In the rows, 128 means zero.
Rows lie near named flat spaces through zero. A row that begins with a name and a colon came from that space; any other row is followed by the name of its block's space that it lies nearest.
jpbm: [105 134  96 157 233 109 167 121  77 108 133 120 194 146 163 197  46 112
  85  42 149 104  54  92 114  62  89 140 124 131 148 144]
rqsz: [ 65 133 131 169  67 166 148 137 105 107 107 130 120 165  65  59  98 187
 114 118 129 140 133  56 186 139 188 144 200 127 101  65]
rqsz: [134  72 131 100  84  24  74 195  81 121  99 120 104  48 116 163 141 117
 129  94  61 155 135 117 127 161 100  96 136 133 115 141]
tlrr: [103 137 107 109 164  94 135 162  92  95 100 113 138  85 153 222  90 145
 141  82 111  91 135 126  86  95  82 103 125 104 163  89]
fmng: [101 145  87 186 147 143 167 122 106 134 159  95 140 159  84  41 118 137
 124 133 122 151 101  53 164  90 182 148 130 132 108 104]
zbjb: [121 185 111 236 189 149 186 145 102 107 142 125 171 109 113  78 113 153
  96 130 124 111 124 105 152  47 115 148 114 145  84 115]
fmng: [125 116 180 175  83 103 104 120 104 129 144 170 185 127 136 102 120 141
 102  78 124 124 105 133 164 131  98 105 138 125 122 148]
fmng: [130 129 201 148  95 165 124  88 152 138 130 178 182 157 145 126 130 143
 101 115 165 128 118 156 155 154 118 119 147 124 134 138]
zbjb: [103 145  79 153 162  81 141 153  72 104 142 101 134 101 128 134  95 140
 150  85  95  94 119  93 109  68 107 118 108 110 143  97]
zbjb: [128 124  97 159 108 126 101 172 113 116 122 118 120 131 127 101 109 125
  86 119 121 142 114 125 153 107 114 129 145 151  92 163]
jpbm: [116 137 134 146 128 140 134 121 124 125 134 131 157 141 136 129 113 139
 118 110 139 124 115 122 136 114 122 119 133 120 138 120]
jpbm: [ 91 144  85 143 144 147 142 155 105  99 109 107 124 145 124 143  78 149
 109 104 134 115 118  98 130  92 128 135 156 128 126 104]
bbgz: [163 114 159 110 190 132 152  92 156 156 131 139 159 127 148 171 149  87
 110 141 152 153 104 146 117 148 125 142 104 143 132 167]
zbjb: [120 126 105 179  59 102  76 216  90  91 102 131 103  91 116  90 108 154
  85 109  89 126 146 135 163 106  90 114 162 152  70 150]
tlrr: [147 106  32 100 126 165  65 138 153 147 160  81 101 227 175 106  85  62
  77 121 172 160  56 143 131 103 127 134 126 153 129 234]
tlrr: [113 132 122 133 145 111 144 151  98  97  98 140 104 103 115 151 103 147
 126 112 114  99 146 119 120 120 116 150 147 138 109 110]
jpbm: [160  85 209 102 138  89 139  50 139 174 157 173 160 131 122 123 172  93
 149 123 133 149 105 128 134 194 150 141 105 128 143 154]
tlrr: [132 154 168 169 128 147 144 108 149 150 156 125 210 115 144 121 161 140
 128 134 136 148 121 135 140 110 118  83 100 101 155 105]
bbgz: [144 106 135 134 149  47 123 110  86 138 163 142 139 100 129 117 133 104
 155  89  94 110 107 116 117 122 110 128  90 124 136 148]
zbjb: [162  98 143 107 103  86  91 110 132 154 157 141 118 123 137 105 159  95
 146 129 114 137 120 150 125 156 122 121 100 130 131 172]
fmng: [164 124 202 195 160 108 158  86 125 155 158 178 199 110 121  85 161 111
  97 123 131 146 102 132 164 134 119 144 104 152  94 170]
bbgz: [ 95 151 160 195  89 135 154 120 108 126 145 136 171 120  88  59 139 178
 139 121 112 131 138  85 169 116 154 111 140 107 123  67]
rqsz: [ 97  89 130 135  73  57 108 187  71 110  96 119 108  73  77 117 125 152
 127  97  67 157 137  69 157 154 142 113 167 130 102  95]
jpbm: [124 147 157 162 156 175 175 101 150 139 129 134 168 144 113 111 140 138
 108 151 154 150 121 111 151 127 155 142 135 134 118 111]
tlrr: [155 168 144 219 146 175 152 137 154 139 146 132 180 120 127  66 158 130
  77 168 142 157 124 146 168  89 119 129 111 153  79 157]
jpbm: [116 158 157 184 158 199 193  96 159 147 135 123 186 154  99  86 148 146
 100 164 160 171 115  92 169 121 177 141 138 133 113  97]
bbgz: [158 128 131 122 150  90 124 111 121 134 152 144 114 106 141 123 145 107
 157 130 113  98 137 155 103 122 106 137  88 129 130 152]
jpbm: [130  96 145  71 117 106 124 118 124 121  97 154  65 123 107 152 129 124
 151 134 120 113 153 131 113 184 146 163 151 141 119 126]
fmng: [118 132 129 117 126 144 139 119 135 126 122 127 118 138 119 129 127 137
 139 137 134 124 137 121 125 136 145 134 136 123 134 108]
bbgz: [145 135 137 146 166 147 132 118 130 116 121 161 145 148 160 154  95 114
  83 108 160 103 107 163 127 111  90 154 132 154 109 180]
rqsz: [143 202  98 196 127 247 135 111 183 124 161 133 131 202 152  42 121 141
  96 183 187  99 137 182 147  66 124 150 119 144  99 160]
rqsz: [147 130  99 121  43 192  48 171 176 123 116 124  90 175 161 100 122 121
  78 158 159 143 136 196 149 133 105 113 156 150 101 195]
zbjb: [110 164 139 166 145 138 163 135 118 112 123 128 154  99 118 130 129 164
 138 130 119 108 151 118 127  98 121 119 124 113 130  77]
rqsz: [128 137 122 118 116 163 123 102 151 136 144 129 121 171 136 108 125 126
 135 140 153 120 125 139 127 129 142 133 128 122 141 133]
tlrr: [132 108  89  48 103  84  88 186 129 118  94  86  57  69 130 191 151 122
 175 150  84 132 175 144  80 150 118  97 119 111 151 103]
fmng: [153 143  49 110 209 143 135 125 147 144 160  74 122 156 167 147 119  75
 126 145 148 134  93 138  91  76 120 135  78 133 147 172]
bbgz: [143 155 156 179 147 124 150  94 119 129 161 165 153 125 130  83 136 135
 138 125 130  90 132 144 133 103 112 144 101 130 116 135]
zbjb: [160 163 154 203 184 139 176  91 136 148 172 147 177 119 122  65 162 118
 121 154 134 126 120 133 145  92 128 149  83 142 100 147]
tlrr: [ 72  90 204  67  53  84 142  70  93 120 109 178  95 128  68 130 128 184
 216  92 103  90 168  74 128 218 186 136 175  83 172  22]
bbgz: [119 146  57 136 148 154 126  96 118 122 173 119  92 212 137  66  78 113
 138 114 155  82  97 118 121  82 143 168 119 134 131 157]
fmng: [153 115  92 146 158  60 124 182  94 124 125 103 100  59 109 116 149 103
 125 138  74 147 134 113 124 109 114 135 102 154  86 154]
rqsz: [125 118 146 126 136  67 140  94  92 135 159 145 133 109 114 111 136 129
 180  99  99  98 127 105 115 131 132 129 101 107 151 105]
rqsz: [110  86 133  68 115  93 123 114 117 141 120 115 114 130 111 159 130 119
 159 110 115 149 118  90 118 174 161 120 140 110 162 101]
tlrr: [147 109 135 108  92 142 106 101 161 161 153 124 116 161 122  82 161 105
 137 159 138 161 120 133 142 162 161 127 121 130 130 153]
fmng: [134 140  90 114 153 164 124 124 152 135 139 101 129 163 156 143 116 108
 118 139 156 133 109 141 113 105 126 125 116 127 145 148]
bbgz: [110 117  99 101 124 152 131 126 142 140 127  92 118 163 116 126 122 121
 128 139 140 163 111  94 133 139 169 126 143 122 143 114]
zbjb: [112 122 108  95 133 124 124 128 127 131 129 100 134 135 140 166 117 125
 146 114 129 133 117 114 108 125 132 105 124 104 168 104]
zbjb: [119 142 172 173  73 107 126 172  91  73  76 197  74  69  86  95 123 189
 123 129  91  70 203 151 150 142 102 162 174 156  55 106]
jpbm: [127 114 152 112  98 126 124 110 136 138 129 141 117 135 111 110 145 132
 144 137 126 136 137 122 137 162 151 131 137 124 130 118]
jpbm: [139 135 113 110 145 127 122 154 129 106 100 134  92 107 143 168 117 126
 124 136 126 101 153 162 103 121  99 142 130 142 115 141]
fmng: [ 85 135  78 133  55 174  88 183 130 106 106  90 109 165 124 109  92 160
 100 123 135 147 128 111 154 113 139 100 179 120 126 107]
rqsz: [130 141 169 118 114 206 119  85 171 123 116 177 152 197 172 159  95 135
  90 119 200 100 118 186 132 143 106 140 158 133 140 158]
tlrr: [169 104 145  57 175  76 133 109 142 149 125 128 102  77 142 194 173  88
 176 151 109 126 148 157  74 164 118 130  81 123 154 138]
bbgz: [113  78  59  34 121 111  99 148 135 147 117  56  76 154 121 167 122  90
 147 133 120 183 102  83 107 161 175 116 139 118 164 125]
[ 87  72 140  54 100 126 125 136 128 132  76 107 115 143 101 195 111 132
 121 109 132 183 113  73 137 199 177 121 190 119 153  89] | rqsz
[131  92  65  52 138 146 110 193 167 146  79  40  88 116 122 195 149  91
 103 179 124 227 121 104 117 159 165 108 146 140 130 133] | rqsz
[149 116 126  98 131 103 112 162 132 121 100 126  94  82 133 168 146 117
 131 146 108 130 155 156 107 144 107 126 122 140 115 141] | fmng
[138 111 116 104 118 108 102 123 135 151 153 104 142 133 147 135 142 103
 140 121 123 151 106 129 119 131 126  97 104 112 159 143] | zbjb
[ 93 115  56 105  93  99 112 126  98 137 168  75  83 163  94  61 117 128
 186 117  98 132 114  59 127 117 184 121 122 100 157  90] | bbgz
[ 81 166 144 147 136 106 174 149  77  71  88 154 107  67  97 160 102 202
 174 105  93  49 193 110 105 105 112 137 149 105 130  26] | zbjb
[113 108  94 133  54 102  86 178 108 123 125 101  84 118  92  69 136 140
 133 134  88 155 140  98 155 138 151 113 150 131 104 120] | rqsz
[123 128 158  67 151 240 162  69 220 167 110 109 163 201 146 188 145 115
 111 179 209 187 110 134 125 178 183 125 149 115 175 110] | zbjb
[121 144 124 184  51 124  93 139 106 113 156 153 108 143 111  25 122 158
 134 119 110  94 145 135 162 109 122 128 137 130  98 135] | rqsz
[114 117 121 110  79 106  93 186 113 104  89 120 101  88 125 161 123 150
 126 119 100 129 157 136 124 140 107 101 154 123 124 109] | bbgz
[122 111 191  85 103  87 136 111 115 115  96 175  96  81 105 166 147 156
 179 124 103  92 181 138 107 186 129 137 142 114 139  80] | fmng
[120 115 172 127  98 142 133  64 141 156 161 152 158 177 118  86 138 130
 143 119 150 137 106 110 151 162 164 128 133 112 151 120] | tlrr
[105 112 122 110 129 143 165  87 148 176 160  73 152 159  82  85 167 120
 164 158 127 202 102  44 148 156 222 114 121 100 164  72] | bbgz
[123 148 105 177  97 164 137 139 153 158 163  76 151 138  93  32 175 136
 128 181 118 193 125  87 170 110 182 102 115 119 116 103] | jpbm
[137 139 127 151 152 131 134 109 120 123 144 149 136 147 142 114 108 121
 117 112 142  99 113 141 128 106 110 149 119 139 119 156] | bbgz
[128 105 171  91  76 122 109 130 129 107  83 181  64 118 107 138 129 148
 137 136 123 100 175 155 129 191 131 159 171 145 101 126] | zbjb
[118 123 133 113  95 131 116 131 129 121 117 135 105 132 119 123 126 142
 139 130 125 120 145 130 130 146 136 129 145 124 129 114] | jpbm
[140 119 137 114 178 131 135  65 137 156 171 133 188 178 174 158 109  89
 122  89 168 126  65 134 113 117 115 122  97 114 177 164] | tlrr
[124 111 124 101 155 101 129 126 105 113 110 143 111 126 138 175  96 119
 127  96 129 101 120 129 108 134 111 148 137 135 133 139] | jpbm
[104 163 138 131 204 135 206  86 110 110 124 142 134 120 112 157 111 155
 171 123 134  74 147 102  97 106 142 161 118 111 150  60] | zbjb
[122 142 102 177 111 130 112 176 114 117 129 107 148 114 130 103 119 138
  94 121 115 145 119 122 151  90 109 105 132 134 106 137] | zbjb
[143 164  97 190 114 168 113 184 141 111 121 117 121 118 133  83 130 138
  80 162 129 135 144 159 152  83 103 127 132 157  74 160] | rqsz
[114 127 176 161 132 114 125  76 106 138 169 161 234 159 173 149  94 131
 113  45 154 107  68 128 138 107  88  92 116  97 179 136] | jpbm
[134  99 164 120 124  70 119 148 107 131 111 135 152  71 126 170 145 123
 124 104  97 150 126 122 128 152 107 104 126 125 130 126] | bbgz
[135  88 136 103 142  65 117 134 103 139 126 122 141  98 130 166 131 102
 129  96 104 151 103 109 121 148 119 115 119 127 140 143] | bbgz
[102 131  18 101 129 109 100 182 100 109 132  57  75 137 133 133  90 121
 149 114 104 120 120  98 100  80 129 113 122 114 148 115] | fmng
[126 122 125 125  83 136  90 166 134 117 106 126 123 123 141 143 121 136
 102 123 127 138 134 150 137 133 106 105 150 132 120 141] | fmng
[165  81 177  86 202 102 152  97 151 171 117 127 183 106 146 213 159  68
  99 127 143 196  82 124 119 176 131 128 108 143 143 170] | bbgz
[114 176 130 195 140 149 157 150 127 123 138 105 190  95 129 115 142 161
 121 136 119 136 137 118 140  74 114  89 110 107 133  82] | zbjb
[170 126 110 129 162 128 121 167 151 136 112 109 115  92 140 146 157  93
  94 169 122 163 133 159 122 123 109 134 109 162  91 180] | fmng

Rows lie near named flat spaces through zero. A row that begins with a name and a colon came from that space; any other row is followed by the name of its block's space that it lies nearest.
dp-bt: [164 108 201  72 123 126 134 151  77 156 126 189 138 149 126 129  91  80
  96 129 186 152 107 139 137  86 169 124 134  58  89 173]
qg-sn: [161 132 166 134 112 130 125 138 120 171 139 171 125  98 112 142 151 132
 128 111 160 164 107 118 132 127 117 137 122 111 109 134]
dp-bt: [148 127 155 143 150 103 146  96 141 163 124 130 150 145 143 166 139 155
 125 132 149 173  97 158 155  68  95 116 131 118 143 109]
ld-fd: [148 191  66 147 165 118 177 119 208 191 131 161 148 122 124 173 178 113
 132  79 182 186 112 139 164 155 166 161 105 113  90  95]
qg-sn: [153 200 100 155 108 184  73 195 127  88 145 105  89  43 163  83 100 107
  97 134  92  89 166  69  84 237 182 169 106 179  60 165]
qm-qb: [ 89 106 147 126 123 145 132  71 114  94 105 137 106 118  87 129 139 126
 202 162  88  99 125 145  82 172  62  96 139 154 197  76]
dp-bt: [ 65 111 133  94 133 124 153 154 100 112 162 209 118 155 142 134 110 119
 141 183 101 136 138 129 107 124 114  72 179  50 114 153]
nm-rm: [128 128 145  96 143 141 142 123  91 109 118 141 143 144 131 108 131  95
 137 127 102 118 102 151 110 128 116 115 140 130 134 123]
ld-fd: [108 151 121 149 149 122 144 127 152 126 138 137 124 126 160 153 109 137
 127 185 101 155 132 124 129 108 113  97 149 103 119 124]
ld-fd: [118 108 196 134 118 147 111 126  60  95 157 139 111 110 165 126 103 164
 144 176  90 133 102 144  87 137  62  92 158 146 148 139]
dp-bt: [107 106 102 119 108 117 112 121 144 126 112 137 115 133  89 121 141 131
 146 108 142  91 164 120 127 146 141 133 118 122 147 122]
qg-sn: [132 138 102 143 107 136 151 151 149 159 134 154 113  92  84 124 162 102
 151 114 119 166 118  85 133 155 136 134 122 110 105 123]
ld-fd: [179 127 116 147 103  84  60 156 158 174  98 128 134 115 131 117 158 172
  80  73 151 112 167 113 173  57 150 149  98 117 107 155]
ld-fd: [132 125 114 115 119 102  88 161 112 141 121 179 138 132 144 102 175 158
 115  88  99 106 143 140 135  91 110 112 137 106 116 148]
ld-fd: [107  90 122 107 113 105 112 122 126 137 122 150 143 155  88 118 176 152
 134  90 137  90 147 132 136  99 102 127 133 116 160 122]
nm-rm: [ 91  91 171  71 142 120 156 110  90 118 130 187 136 182 123 144  96 102
 140 165 152 123 123 163 116 102 124  89 160  63 144 136]
ld-fd: [131  43 131 130  62 103 102 134 131 158 153  95 108 141  68 138 120 174
 117  63 243 115 160 100 165 138 177 181  93 131 144 160]
nm-rm: [150  98 105 117  93 118  92 143  92 121  87 123 118 117 103  67 167 123
 151  62  80  99 122 135 129 127 126 126 109 156 141 132]
nm-rm: [170 122 164 128 112 114  59 117  98 121  81 138 105 107 161 114 101 150
 128 120 126 101 142 164 119 116 131 114 107 143 135 140]
qm-qb: [116 145 145 117 150 131 109  73 146 105  86 141 120 132 129 148 105 121
 151 163 136  80 158 162 100 148 119 114 123 135 164  93]
qm-qb: [138 102 135 140 104 125 140 141  97 138 131 135 110 111 122 114 135 128
 157 123  97 174  91 125 133 123 110 105 132 125 126 134]
qm-qb: [ 92  77  61 127 113  70 117  99 129 128  87 177  81 155 150 136 120 170
 204  99 120 138 146 205 146 143 145  69 119 100 158 118]
ld-fd: [133 179 109 134 147 138 102 148 110 118 148 185 119 100 199 125 149 160
 137 105 105 125 122 171  99 192 117 120 133 147  96 133]
nm-rm: [119 109 134 114 117 121 142 166 116 151 167 152 151 144 109 122 163 136
 102 108 137 142 119 100 144  93 116 134 148  96 110 152]
dp-bt: [195 128 186 193 118 116  85 117 104 122 101  56  94  84 210 137  44 171
 112 190  91 184 101 142 142  69 114  97 113 165 125 147]
ld-fd: [210 158 140 132 118 156 104 147 116 121  85  58 120  90 136  88  81  65
  93 105 135 127 115 109 135 144 204 175  80 174  88 149]
qg-sn: [163 117 107 165 121  95 164 152 125 186 143 138 129 119 154 139 158 153
 139  93 112 240  63 139 180  78 118 108 127 110  98 138]
dp-bt: [132 125 155 144 131 114 101 107 124 128 124 133 124 125 157 147 121 175
 129 145 129 125 133 154 124 107  94 111 132 136 148 123]
qm-qb: [131 106 122 120 108 102 108 130 109 159 130 205 114 123 129 134 170 168
 162  71 153 140 122 169 131 148 115 115 123 110 129 130]
qm-qb: [104  70  81 119 118  84 115 112 156 111  93  51 139 190 105 113 108 142
 108 112 137  79 175 126 172  57 163 133 114 128 168 133]
nm-rm: [140 139 138 116 133 140 112  99 123 111  92 130 116 118 124 124 112 106
 149 126 135  99 135 153 106 166 141 132 110 149 143 110]
qm-qb: [120 127  92 129 127 114 140 163 136 146 164 141 133 142 148 134 136 146
 108  96 155 150 131 125 152 132 160 141 130 109  94 155]
qg-sn: [117 131 111 126 134 129 138 109 149 124 108 118 132 133 101 126 141 111
 142 129 117 113 136 123 127 129 124 129 124 133 147 105]
nm-rm: [113  89 137 125 112 118 103 123  89  93 125 112 102 140 161 118  80 155
 140 145 116 112 137 156 119 132 130 102 132 138 146 147]
qg-sn: [163 171 183 121 128 162  81 124 130 120 109 134 126  87 119 125 111 105
  99 148 153  77 157 106  93 157 135 159 112 146 118 129]
ld-fd: [109 146 108 143 134 120  85 139 145  88 110 103 110 124 175 118  79 145
 104 184  81  85 183 118 118 110 140 104 135 126 123 145]
ld-fd: [108  91  94  94 101 102 101 173 106 125 127 161 129 154 116  87 152 135
 115  84 114  90 159 122 140 103 149 120 135  93 116 165]
dp-bt: [117 142 157 161 135 146  89 108 120  79 139  75 118 108 173 133  94 177
 118 183  95  89 147 130  94 141  82 122 137 185 158 121]
nm-rm: [170 142 177 193  72 130  48 140 160 161 139 145  52  34 141 174  65 187
 117 168 207 145 185  82 120 181 162 149  91 124  96 160]
qm-qb: [122 190  53 154 158 119 113 134 169 110  99 139 108 108 194 126 117 132
 139 142  71 125 154 154 123 159 153 103 122 134 101 118]
qg-sn: [175 144 161 145 125 125 104 119 128 160 122 142 128 100 140 145 140 152
 122 102 164 147 113 144 134 129 121 145 108 143 120 125]
nm-rm: [159 165 147 158 124 157 101 153 121 121 160  96 127  84 160 123 124 150
  95 124 132 126 123 104 113 164 126 164 118 177 101 144]
qg-sn: [ 99 124  36 150 148 103 141  83 182 103  91  59 122 159 137 133 122 143
 160 109 113 109 150 163 151 144 154 128 105 170 167  88]
qm-qb: [140 175 136 109 151 153 124 162 146 137 172 123 180 136 125 126 164 122
  53  96 174  88 144  94 126 132 142 193 130 139  93 144]
nm-rm: [101 119  82 138 159 102 121  82 156  91 107  59 135 177 172 142  95 167
 127 132 130  91 155 180 143 116 140 124 119 167 170 107]
dp-bt: [106 130 102 121 143 140 165 132 136 120 148  95 166 150  98 110 178 113
 122 108  98 119 109 106 131 117 100 145 142 149 142 108]
qm-qb: [146 124 191 110 132 134 119 104 126 139 124 135 139 136 112 154 104 120
 106 145 192 112 136 130 123 112 132 146 123 116 137 128]
nm-rm: [109 124 113 158 128 109 156 163 157 159 183 123 142 138 139 154 141 165
  95 147 131 180 125  87 163  75 114 124 152  92 104 149]
qg-sn: [137 105  94 140  90 112 141 149 129 168 126 174  91 101 100 126 148 123
 173  88 138 185 112 121 147 160 155 118 112  99 105 136]
qm-qb: [ 68 137 129 127 145 143 153 105 165 122 186 152 125 143 120 188 113 154
 132 164 202 113 162 123 106 193 128 146 144 114 139 115]
dp-bt: [109 112 136 102 125 146 145 140 113 106 139 103 145 149  94 104 126  93
 111 137 118 101 131  96 120 119 131 140 141 126 134 136]
dp-bt: [111 104 121 126  95 123  93 138 122 107 110 142  81 113 124 117  81 127
 144 155 125 102 173 116 114 154 161 108 121 107 127 151]
qg-sn: [113 131 124 120 116 138 146 122 166 144 116 152 116 116  62 140 129  83
 143 148 154 123 154  85 123 149 151 137 122  92 127 115]
qg-sn: [112 115 136  99 129 136 119 115  99  98 104 133 137 141 106  96 149 109
 147 125  85  81 129 140 103 126  97 113 138 140 160 113]
[139 148 185 113 126 160 117 171  85 118 162 149 144 108 138 106 131 112
  89 156 101 121 115  92 100 116 100 130 155 119  98 158] | qg-sn
[192 123 172 181  81  90  48 130 145 194  99 167  98  61 123 146 160 202
 127 109 145 153 145 114 150  77  90 120 101 119 127 134] | qm-qb
[134 218 120 137 155 183 142 170 121 126 179 181 142  72 157 118 187 113
 125 119  85 141  98 110  81 214  95 147 146 154  76 120] | qm-qb
[104 123 108 135 132 112 121 100 149 120 111 141 106 134 138 149 109 147
 156 146 134 119 153 153 125 144 132 107 125 120 147 113] | qm-qb
[150  75 183 125  99 116 128 131 118 154 139  88 140 146  90 138 105 133
  90 130 187 143 124  93 161  60 138 150 122 111 136 154] | qm-qb
[ 78 106 134  78 127 148 119 116  97  72 110 137 134 154  88  89 134  92
 147 147  85  42 156 125  83 146 104 112 149 130 169 117] | qg-sn
[ 77 119  85  97 155 138 178  82 151  99 116 110 139 175  91 136 126  87
 164 126 144  96 135 151 118 172 147 135 128 137 166  87] | nm-rm
[132 122 163 129 169 112 149 102 109 132 146 100 188 174 162 142 164 170
 104 125 107 143  79 168 145  39  49 116 156 150 162 108] | qg-sn
[141 119 115 163  90 116  63 162 130 125 157 109  83  98 180 137  75 198
  99 114 182 118 176 121 136 172 183 153 102 146  96 180] | ld-fd
[110 146 103 165 123 133 130 148 164 133 165 108 124 107 129 141 141 158
 113 143 122 136 147  84 132 140 118 142 134 136 116 131] | qm-qb
[133 142 115 167 128 130 161 136 126 129 112 125  99  92 148 123 113 105
 167 184  36 205  87 115 130 111 104  73 142 115 115 118] | nm-rm
[ 88  62 105 105 112 117 145 117 121 103 130  64 149 184  74 102 140 126
 127 105 126  86 138 113 144  94 124 140 133 143 177 124] | qm-qb
[142 151 141 139 138 136 123 142 109 124 142 140 123 111 175 130 116 139
 122 142 108 150 109 142 118 135 118 116 136 134 106 139] | dp-bt
[122  26 121 122  39 115  46 151  30  70 101 103  54 109 130  49  90 167
 180  86  78  77 147 147 106 173 141  99 108 172 161 173] | nm-rm
[206 208 205 139 169 147 107 159 100 151 140 147 173  94 206 128 142 130
  58 146  96 162  79 135 122  64  84 130 144 136  75 146] | nm-rm
[117 121  36 198  98  95 142 155 209 172 142  84 114 103  93 135 177 168
 134 103 108 177 147  62 183 105 135 140 112 127 118 121] | nm-rm
[143 146 136 121 137 114  99 117 142 144 112 167 128 127 145 146 128 144
 119 114 166 111 150 156 129 130 141 132 116 115 121 128] | qm-qb
[ 98  54 169  70 131 140 182  87  83  87 115  65 147 203  78 117  69  63
 136 157 152 107 105 139 127  98 145 125 139 124 180 123] | qm-qb
[133 190  49 183 134 137 128 169 138 121 144 148  87  65 205 115 139 148
 162 121  48 184 108 138 117 208 136 105 125 156  74 131] | dp-bt
[137 117 135 133 129 116 136 140 108 137 132 128 140 134 143 118 144 139
 125 125  92 157  99 133 142  81 100 107 142 122 126 134] | dp-bt
[101 111  71 113 113 128 101 118 117  79  87 114  95 130 122  87 116 115
 171 106  89  68 161 151 106 188 157 117 111 158 152 120] | qg-sn
[148 135 147 113 140 128 115 119 114 107  78 109 134 135 139 104 100  91
 118 157  83 109 128 137 124  82 131 106 128 126 134 127] | qg-sn
[ 69 119  84 111 136 126 154 109 167 124 138 144 142 158  75 139 171 125
 150 116 143  90 158 118 123 153 118 137 138 117 159  98] | dp-bt
[ 98  85 130 137 100 119 117 106 128 143 180 149 112 133 108 167 151 206
 156  79 220 118 142 149 124 197 115 157 118 149 159 122] | ld-fd
[ 88  70 131 125 119  92 133  89 149 134 113 114 140 172  79 144 147 159
 143 142 131 106 150 126 148  58  84 105 141 107 192 104] | dp-bt
